In the rows, zero is written as 128.
Each row is followed by its class; each block has classes of its own.
[112  91  94 105 114 151 146 131 164 127  93 134 184 131 129 156 179 166
  91 152 100 179  95 133 111 133 115 170 120 145 140 194 172 119 133 165]  Nev
[ 93 115 150 120 110 111 106  84  88 141 133 165 222 191 159 150 107 138
 124 111  88 157 163 152 156  76 117  95  92 105 124 148 131  68  81 136]  Devi
[ 94 108 131 128 103  97 146 115 153 117 107  77 126 120 149 140 147 104
 156 123 135 155  86 115 109 117 102 175 144 138 110 144 144  89 112 117]  Nev
[106 123 123 160 105 122 152  78 144 124  91  99 138 105 130 147 129  94
 155  86 129 130 110 156 115 122  98 149 162 111 108 118 155 109 136  97]  sovol
[166 152 132 118 179 147  74  66  98 113 120 143 176 162 110 158 137 143
 131 164 106 134 193 155  27  86 113 119 140 229 133 196  48 106 164  53]  Kigu
[126 117 125  78 125 156 137 133  94 159  97 139 129 144 129 181 122 135
 171 127 140 146 169 141 103 163  89 146 162 122 111 176 100 123 141 139]  Kigu
[113 128 147 110 125 134  89 168  84 136 138 134 198 110 129 146 118 131
 180 133  96 168 209 164 147 111 119  63 118 129 127 161  65 121 134 135]  Devi
[119 163 143  75 131 118  72 160  62 156 141 120 197  94 138 156 163 141
 117 152  97 150 177 160 125 119 140  67 125 158 122 193 104 107 124 147]  let
[125  84 134 161  85 103 148 144 165 125 102 106 125 122 146 135 144  90
 173 136 112 135 138 113 172 110  92 141 117 107 140 128 116  91 132 106]  Nev
[139 122 152  88 138 167 112 101 150 100 121 127  99 131 125 149 137 112
 164 147  95 121 176 138 132 111  94 143 162 178 130 124  72 110 161  48]  Goz
[137 120 146  91 120 192 103 129 142 128 108 144 107 115 123 173 158 123
 169 163  79 121 172 112 105  93  81 149 165 168 122 139  73 114 157  59]  let
[131  65 175  74 198 244 146 130 124 104 150 199 179 117 139 149  92 174
 135 197  87 112 149  88  87 106  57 186 130  88  96 158 108 127 146 156]  Devi
[128 122  95 100 111 150 164 142 140 104 104 125 177 118 115 161 150 157
 158 140 106 155 147 136  98 133 103 138 147 138 119 181 149 125 128 141]  Pulud
[114 132 107  75 148 156 132 154  88 161  95 143 165 117 115 149 167 160
 172 127 123 132 118 137  78 145  92 122 167 104 103 175 185 128 129 190]  let
[129 112 110 135 128 134 148 130 158  75  82 108 137  86 124 141 159 105
 176 122 112 138 124 125 114 121  86 120 135 145 144 136 141 106 136 113]  Pulud
[117 123 118 114 154 117  91 107 101 156 137 150 228 169 136 146 120 164
 152 142  97 153 191 171 161 103 105  73 112 140 131 166  76  79 127 114]  Sape
[130 174 150 123 163 110  68 125  91 181 141 105 221 110 133 127 143 130
 149 135  90 150 200 142 188 105 139  81  98 150 134 194 139  99 124 146]  Sape
[128 115 118 196 126 126 150 114 152 117  99  91 159 101 136 137 136  95
 142 139 144  98 138 109 165 120  93 151 129 145 119 105 105  84 137 125]  Sape
[107 128 109  90 124 167 133 128 105 128  85 141 154 147 113 161 150 140
 160 144 132 151 150 137 109 138 110 136 132 132 113 167 130 133 137 164]  Kigu
[116 148  95  92 149  81 112 178  73 120 160  90 212 114 163 156 122 152
 134 124 101 174 221 162 111 133 128  68 118 179 125 252 108 101 102 105]  Pulud
[114 125 120 157 104 132 138 108 139 149 104  73 146 104 125 145 158  87
 154 139 131 128 107 126 134 110  97 132 135 117 124 129 140 115 137 146]  let
[101 126 108 147  86 132 133 194 142 135 119 113 156 110 118 139 181  98
 147 121 125 137 134 133 130 122 126 127 121 130 129 129 128 138 103 116]  Devi
[117 136 128 170 120 108 118 120 155 139  86 106 121  72 122 124 171  81
 118 131 135 127 127 115 162 131 120 150 128 120 152 150 148 128 146 125]  Goz
[124 131 161 120 106 157 124  96 173 115 103 127 139 131 128 162 116 108
 164 145  97 118 147 128 123  83  96 168 155 141 120 106  92 113 158  71]  Devi
[113 114 126 159 144 130 134 113 148 129  87  91 158 104 154 150 130  89
 139 112 134 130 110 116 116 116  80 150 139 123 136 148 165 103 140 136]  Devi
[162 144 159 121 107 162 121 102 159 130 122 124 110 122 118 146 102 125
 160 154 124 111 145 139 103 120 122 145 167 136 124 135  94 144 152  79]  sovol
[132 149 128 102  87 138 105 127  80 152 126 131 202 124 131 152 131 167
 127 161 100 167 184 167 135 109 152  78 136 136 126 168 122 122 134 132]  sovol
[175 144 147 170 103 137 170 128 183 109 120 100 136  69 105 152 121 109
 176 153 117  86 166 124 154 124  86 160 180 128 119 102  63 117 192  79]  Pulud
[161 145 142 119  81 183 122 108 112 164 130 131  96 101 114 150 123 121
 203 181 109 133 184 109  83  99  96 167 175 148 146 114  76 114 118  56]  Pulud
[154 126 141 106 108 136 134 125 161 110 140 110 136 119 127 166 131 113
 170 156  97 133 158 145 105 110  90 128 159 152 136 131  75 107 151  47]  Pulud
[147 144 154 143 107 149 132 124 161 128  93 124 146  90 117 142 117  97
 174 163  89  89 192 140 160 113 113 167 129 140 125  98  88 116 167  88]  Sape
[114 127 116 173  95 111 122 144 150 156 139  92 127 101 123 138 151  69
 163 105 142 138 135 154 107 141  98 147 153 104 139 150 144 129  99  97]  Goz
[129 138 128  78 132 110  76 128  69 167 132 114 192 115 139 162 151 154
 134 140  98 170 192 158 131 114 131  49 125 171 138 215  88 103 122 132]  let
[121 100 139 119 137 179 121 104 133 128 126 126 131 124 119 150 148 111
 163 155 106 124 114 141 105 103  72 129 144 127 124 101  81 112 150 104]  let
[110 159 129  51 114 170 114 196  74 131 133 134 165 157 146 156 169 139
 139 180 139 132 116 121  26 141 127 136 164 118  80 200 212 134  94 160]  sovol
[145 136 144 149 100 145 127 109 162  97 111 137 124 107 104 153 141 101
 166 141 101 124 159 136 127 111  99 146 146 155 138 116  51 109 150  62]  Pulud
[ 85 106 148 110 136 131 145 103 123 118  83 147 126 110 111 115 188 116
 167 123 121 131  93 104 159 115  88 156 145  94 103  97 144  97 134 136]  Goz
[102 147 151 153  90 144 124 102 139 135 139 114 161 139 103 165 132  70
 171 138 104 131 177 168 111 102 102 176 127 121  97 132  69 126 139  71]  Kigu
[116 169 170 127 112 121  73 114  61 149 114 116 188 106 141 122 162 114
 115 181 100 154 176 131 193  96 144  98 100 148 147 143 105  82 133 156]  Goz
[164 167 143 112 131 107  97 115 213  80  99 127 104  86  95 118 123 113
 172 110 107 118 121 175 128 131 147  93 122 161 184 134  94 155 140  82]  Pulud
[113 123 145 143 133 136 129 128 115 132  89 103 100  92 152 124 132 104
 137 132 133 135  78 129 106 134 101 154 143 119 135 102 121 115 139 104]  sovol
[114 133 139 168 125 127 137 109 149 106  85  86 141 136 134 139 150  56
 168 126 134 108 125 119 152 107  91 143 105 117 123 125 149 103 142 131]  Kigu
[145 116 147 138  75 124 147 130 179 138 135 125 150  78 109 133 124 124
 153 171 101 122 144 163 149 112 115 140 147  74 147  91 113 143 155  96]  Goz
[139  96 115  95 119 168 160 111 124 105 105 126 183  92 113 162 154 158
 170 154 129 129 153 152 100 138  71 133 188 147 110 144 107  93 140 143]  Goz
[126  87 136 193 133 162 144 104 165  84 112 114 156 121 119 139 149  76
 156 104 130 121  95 121  94  99  74 141 134 131 123  93 128 105 129 124]  Devi
[131 135 151  95 170 111  78 117  95 156 126 155 184 119 129 111 164 151
 122 147 100 146 151 150 178 118 120  71 108 124 163 169 116  99 135 139]  Goz
[ 96 117  99  90 148 189 140 112 111 133 107 151 145 120 119 151 137 156
 153 129 128 149 136 142  94 148  81 167 181 104 108 158 181 131 137 166]  Goz
[119 102 125  83 126 179 155 161 130 116 130 149 173 160 111 138 157 160
 161 155 106 148 124 128 103 139 108 163 133 114  93 172 161 131 131 186]  Nev
[118 119 132 109  83 151 133 105 135 108 118 165 171 124  98 155 177 128
 154 158  74 152 155 143 123  88 110 131 125 135 128 119  92 103 128  79]  Pulud
[122 136 118  81 173 135 129 114 121  82  90 156 154 155 136 135 125 176
 142 139 127 141  99 118  83 130 101 128 141 144 125 176 143 102 123 156]  Pulud
[107 131 129  99 148 112 106 113 114 135 124  98 206 106 143 157 113 125
 148 104 108 159 172 181 109 119 111 101 126 161 130 195 104 108 119 118]  Devi
[ 94 138 144 154 162 117 132 118 129 143  67  77 100  82 152 118 103  97
 157  92 165 136  72  98 138 143  99 169 144 108 132 119 155 126 141 175]  Devi
[128 126 135  74 113 170 105 149 145 120 137 118 172 121 112 172 181 140
 180 158  81 143 135 155  62  94  85 120 165 170 112 154  89 112 125  78]  let
[142 113 163 113 120 180 131 118 135 136 125 149 146 127 124 149 145 118
 161 149  95 117 140 136 104 113  85 156 148 119 114 141 106 113 134  79]  sovol
[116 116  83  99 131 139 159 141 120 100  93 118 137 124 137 161 131 141
 130 120 130 159 132 140  86 163 108 140 144 156 129 178 138 125 130 142]  Pulud
[116 102  94  98 118 169 164 144 123 117 103 130 166 140 120 146 136 151
 156 135 127 142 130 162  99 151 109 121 142 112 106 166 152 147 131 154]  sovol
[112 169 139 110 131  94  84 114 107 169 132 115 200 109 129 139 132 141
 123 136 105 148 183 164 190 119 156  96 110 159 132 158  86 101 125 121]  Sape
[115 121 129 136  96 107 122 124 130 105  39 115 100  92 149 153 179  72
 103 135 116 112 109 109 149 114 122 118 118 143 146 103 148  98 161 127]  let
[109 155 132 105 158 117  75 132  70 130 137 119 198 124 137 145 139 143
 146 124  93 167 217 162 166 102 129  63  98 172 129 189  77 100 129 113]  Kigu
[ 99 145 127  87 124 137  83 124  78 155 141 111 203 120 129 148 166 144
 151 117  98 184 178 179 153 115 130  63 124 161 123 196 101 105 103 110]  sovol
[121 105  97 105 139 185 163 126 114 107 130 127 154 135 127 153 132 168
 128 115 132 144 110 154  64 149 102 142 173 141  93 145 152 134 126 133]  sovol
[102 149 139 103 166 103  69  94  68 170 108 121 194 114 154 144 133 126
 132 104 113 161 177 154 160 107 115  73 124 155 148 178 112  81 132 129]  Devi
[ 92 148 149  55 122  74  64 121  71 192 137 143 210 146 115 134 179 164
 181 104  90 199 122 166 119  95 137  37 117 103 122 199 148 106  74 158]  let
[113 145 124 102 136 110  87 133  98 139 135 108 170 116 142 132 136 152
 147 124 106 167 179 160 163 119 132  92 128 177 139 177  93  91 126 124]  Nev

A new block, with new classes.
[134 147 131 147 146 178  89 160  98 100 143 155 110 146 145 109 158 192
  68 109 111 157 116  87 131 115 174 212  70 107  58 125 135 121 135 132]  vozeg
[136 200 164 160 136 184 184 169  48  96 187 138 112 183 106 194 114 203
 142 142  91 166  91  98 218 115 149  97 110 127  70  74 141 214 147 178]  Zav
[127 216 170 145 165 207 177 127  15  95 181 148 106 212 118 163  84 208
 136 115 107 172  96 120 249  97 153  97  96 133  53  88 161 244 178 144]  nubez
[120 201 181 175 152 177 207 125  68 136 184 174 115 216 104 172  98 167
 149 109  85 176 101 124 187 125 184 103  73 133 101  53 170 185 159 194]  ref
[116 174 132 153 131 155  98 141 126 115 154 139 126 166 163 127 160 210
  80 104 100 159 103  79 131 107 188 199  55 119  61  95 139 138 184 102]  ref
[124 140 142 150  69 166  72 169 133 101 151 145 150 148 147 110 188 189
  70 136  83 152 105  51 111 136 175 181 114 117  60  98 135 130 182 123]  tibu
[133 231 157 148 178 190 184 152  35 117 174 133 117 195 125 185 100 226
 144 124  86 187  68  95 236 109 165  85  90 155  78  62 159 227 159 146]  Zav
[134 202 171 150 186 194 169 135  34 108 201 152 113 218 119 178  95 196
 147 135 116 171  88 116 236 110 161  98  96 135  81  80 167 231 184 162]  lon
[122 169  73 128  87 138  63 211 112  98 169  79  92 106 115 213  82 211
 111 192 145 106 155  57 217 111 161 161  97 152  96 184 107 137 151  78]  Zav
[134 201 157 168 144 190 192 167  28 113 175 144  97 190 118 181  92 202
 143 126  97 166 102 117 225 108 157  92  93 132  69  65 143 190 138 195]  Zav
[145 159  90 151  46 129  58 207 122  88 198 112 128 100 136 227  62 194
 131 186 128  99 175  75 195  82 172 158 110 145  74 184 112  98 155  91]  Von
[132 148 137 137  77 166  68 174 118 109 166 137 142 108 140 117 180 196
  78 123  98 159 106  48 112 121 178 195  92 124  41 119 138 120 170  93]  zedam
[106 131 131 132 119 177  79 157 108 107 144 124  95 152 132 102 164 193
  68 109 118 158 116  71 135 110 156 200  83 109  37 118 128 128 174 100]  nubez
[137 139 111 131  29 124  69 180 133  99 176  91 141 104  93 205 109 193
 158 164 118 111 167  85 188 115 161 107 126 142  97 180 121 123 165  97]  tibu
[150 145  88 104 101 118  78 191  98 106 185  55 103  79  98 221 111 205
 160 160 132 135 147  60 192 107 152 131  83 158  82 173 108 145 134  80]  Zav
[141 182 144 132 123 174  80 142 101  89 155 143 138 140 165 110 161 213
  64 111  90 163  98  59 127 113 170 186 105 131  36 116 158 144 182  82]  vozeg
[159 234 189 154 161 204 192 129  34 105 195 166 124 188 136 191  87 218
 140 124  79 180  81 100 222 117 170  90 107 156  84  72 181 213 169 150]  vozeg
[144 209 169 146 109 197 173 152  43  98 215 148 109 169 123 182 105 220
 132 140  88 167  97 106 223 110 165  78 113 130  74  70 159 197 183 155]  zedam
[164 152  98 140  61 128  45 182 123  93 214  80 134 102 129 208  98 204
 127 179 151 109 169  69 191  78 155 143 119 140  83 194 116 119 156  80]  lon
[114 152 132 140 114 173  63 144 117 111 140 128 114 153 142 107 156 203
  70 106  99 163 116  55 126 104 154 188  78 132  34 107 134 123 176 108]  nubez
[147 156  86  99  69 111  81 173 111  95 189  73 108  91  94 230 119 185
 130 154 120 128 169  92 186  97 173 132  92 126  90 183  95 136 152  82]  Von
[134 223 162 163 186 186 173 129  27 116 218 158 105 193 115 188 114 207
 134 124  99 185  97 129 217 105 162  88  88 121  97  73 141 199 173 156]  ref
[167 130 109 115  84 111  56 178 124  92 220  54 120  88 120 216 120 215
 152 166 145 130 158  66 183  95 159 130 111 138  82 179 114 132 165  65]  lon
[140 183 182 167 128 174 193 137  83 125 191 166 113 219 126 181 109 181
 137 130  85 170  90  90 191 101 168 104  96 146  92  61 171 175 172 170]  lon
[137 214 170 180 149 181 183 145  48 115 225 153 107 192 131 190 106 200
 128 130  92 174 105 124 204 112 180  94  99 115  99  63 151 189 172 169]  ref
[139 149 102 143  57 127  55 192 133 101 200 100 141 102 129 205  84 187
 146 175 151 107 161  66 188  99 162 142 113 158  83 187 133 121 166  81]  lon
[130 238 173 167 154 193 171 129  46 104 213 143 109 197 125 182 107 228
 127 122  95 175  88 131 217 114 166  73 110 112  86  56 151 214 189 157]  ref
[145 160 113 159  60 121  68 199 143  89 219 102 136  89 125 219  82 209
 136 175 126 107 167  74 195 110 184 148 112 127  92 176 123 136 159  82]  ref
[126 159  80 127 105 134  56 202 110  96 176  78 104  98 105 201  94 190
 134 172 147 115 151  77 200 104 159 163  93 143  87 189 110 134 130  91]  Zav
[131 160  81 124  99 135  47 187 111 100 206  84 106 104 125 205  80 199
 134 180 167 109 155  90 224  92 164 140  99 147  95 199 117 137 161  69]  lon
[112 146 112 141  94 168  88 182 122 106 149 146 111 149 165 130 155 185
  55 126  93 143 108  73 131 115 188 210  72 113  48 103 135 127 188 115]  Von
[144 129 113 142  32 145  58 186 128 104 178  87 147 103 101 197  85 189
 159 179 133  98 168  89 188 115 157 126 130 142 100 184 129 113 164 114]  tibu
[130 252 154 161 177 194 164 132  34 121 214 162 111 196 134 187  90 222
 128 117  95 177  81 130 229  98 176  79  87 128  95  71 156 217 185 140]  ref
[149 241 191 153 154 213 190 126  31  87 180 165 117 211 118 168  79 202
 122 118  91 167  85 117 223 119 176  97 116 127  78  82 184 240 165 165]  vozeg
[131 145 130 141 105 167  81 179 125 114 149 119 141 124 153 119 179 192
  72 130  85 155  96  32 120 136 165 204  98 132  37  97 143 139 164 115]  Zav
[108 152 127 145  88 164  96 180 135  98 143 156 131 140 137 143 180 169
  53 127  85 152 110  74 126 122 195 223  76  95  62 118 122 141 170 119]  Von
[141 159 100 133  37 143  55 177 109 103 195  87 127  91 115 207  76 193
 149 151 152 105 182  70 186  86 142 140 107 155  58 201 117 113 156  73]  nubez
[129 214 182 181 144 206 180 141  49  88 198 152 131 201 124 176  76 205
 133 143 108 152  93 127 231 132 171 106 109 113  92  69 174 249 194 181]  ref
[168 138 110 135  36 146  59 207 124 102 206  85 135  84 112 212  91 222
 134 192 134  99 172  57 197 106 165 157 119 131  78 192 125 117 168  84]  zedam
[123 216 154 150 149 193 180 172  42 105 194 149  92 190 118 188 104 210
 132 141  89 162  84  98 231 128 150  85 109 133  71  60 146 219 164 172]  Zav
[107 138 108 135 157 165  83 192  96 116 137 124 104 157 145 111 169 185
  72 127 116 155 101  64 135 121 166 215  72 115  51 118 134 138 168 106]  Zav
[137 131 106 147  43 133  72 207 120 114 187 100 105 110 118 206  77 196
 134 172 138 101 179  60 194  98 158 160 103 142  61 190 115 113 157  86]  nubez
[139 147 142 157  68 156  69 168 144  96 175 133 152 129 171 128 177 201
  71 133 104 150 105  31 121 117 176 200  99 134  33 104 136 132 170 108]  lon
[109 158 113 124 124 176  74 147 109 110 144 135 103 158 157 110 154 201
  67 105 115 159 110  48 132 108 156 199  57 143  45 109 132 139 180  92]  nubez
[115 218 168 151 127 207 186 134  41  83 177 155 113 207 112 187  89 181
 121 139  92 155  95 135 231 121 166 102 109 121  77  72 163 229 195 181]  Von
[127 178 191 156  93 196 188 145  79 119 171 174 111 192  91 171  88 180
 143 146  78 158  98  82 191 135 162 105 107 151  86  62 179 171 183 184]  zedam
[131 233 188 151 168 222 190 116  15  82 171 170 120 210 112 158  70 189
 138 121 111 163  92 132 229 132 157  95 117 141  76  85 191 235 177 172]  vozeg
[139 212 166 151 128 209 164 157  32 107 209 158 105 177 120 180  95 227
 135 150 100 162  99 111 231 111 159  90 108 128  69  73 149 187 183 164]  zedam
[134 237 172 161 185 194 182 128  51 114 208 157 117 209 125 188  97 229
 121 130  81 186  80 111 235 111 180  88  95 127 107  60 165 225 194 139]  ref
[124 151 141 162  82 170  98 180 124  93 146 162 111 145 173 116 151 200
  55 128  86 137 114  64 130 127 182 206  89 118  41 106 152 124 170 132]  vozeg
[126 230 163 139 156 185 184 138  51 105 182 166 118 204 112 205 101 198
 129 126  70 183  76  99 223 117 178  89  92 145  95  65 160 232 187 144]  Von
[118 142 123 134 102 181  81 181 107 124 156 140 113 138 150 110 162 204
  68 130 108 149 111  63 143 118 187 212  67 120  41 115 144 115 185 102]  zedam
[163 168 116 139  63 128  71 180 105  84 190 105 124  92 133 205  59 202
 148 157 128 111 166  75 187  93 170 137 113 162  70 189 144 121 143  83]  vozeg
[111 144 121 146  94 169  80 179 129  94 146 149 117 151 162 126 152 190
  54 126  90 145 101  68 131 111 184 208  84 113  47 101 140 127 189 111]  Von
[148 175  96 129  81 148  67 182 105 100 184  50 133 105  96 219  95 204
 141 184 151 110 170  73 202 103 145 149 121 143  86 195 115 128 146  91]  Zav
[138 181 179 162 106 183 182 153  54  96 191 163 114 202 108 175 115 201
 142 137  77 161 111 113 223 124 168  74 123 118  84  65 143 198 161 189]  tibu
[100 160 121 128 114 185  85 158  99 103 138 131 102 175 152  96 155 206
  51 111 124 150 116  61 153 115 165 204  80 118  24 117 136 155 193  83]  nubez
[140 221 153 148 175 182 179 149  37 104 177 132 112 208 127 181  95 220
 135 127  85 184  72  82 229  98 160  88  92 161  81  68 168 227 161 140]  Zav
[108 153 118 140  93 167  84 179 137  96 159 146 117 149 161 129 160 185
  57 127  90 146 103  65 127 123 188 201  88 114  50  96 138 129 185 112]  Von
[126 166 125 142 109 164  61 166 130 107 184 131 140 139 179 110 171 201
  66 130 118 158  90  46 133 112 181 191 102 137  35 106 141 130 177  76]  lon
[140 134 105 142  48 121  63 201 119  92 192 113 127 108 120 206 102 196
 144 171 116 111 161  77 193  98 167 124 119 139 101 183 122 126 166  84]  tibu
[133 213 174 152 126 204 171 134  39 108 183 142 101 196 113 177  95 224
 122 126  96 167 109 107 231 111 142  77 119 126  63  74 141 208 177 157]  nubez
[136 234 153 139 156 185 186 137  41 113 197 157 115 203 128 202 109 200
 116 136  72 182  89 104 225 107 178  89  98 141  90  64 151 210 185 143]  Von
[135 173  97 140  78 131  63 176 129  91 205  75 114  95 106 209  89 221
 132 164 142 117 155 108 208  92 172 127 106 117 100 181 111 135 158  76]  ref
[106 171 124 125 120 173  71 139  98 105 137 127 114 151 147 111 151 214
  71 105 106 167 107  56 148 102 158 180  75 142  31 112 135 149 191  76]  nubez
[133 160 131 138  88 159  74 166 129 107 181 135 147 141 175 118 182 200
  69 128 110 155 103  39 127 114 180 194  97 133  26 105 138 135 183  84]  lon
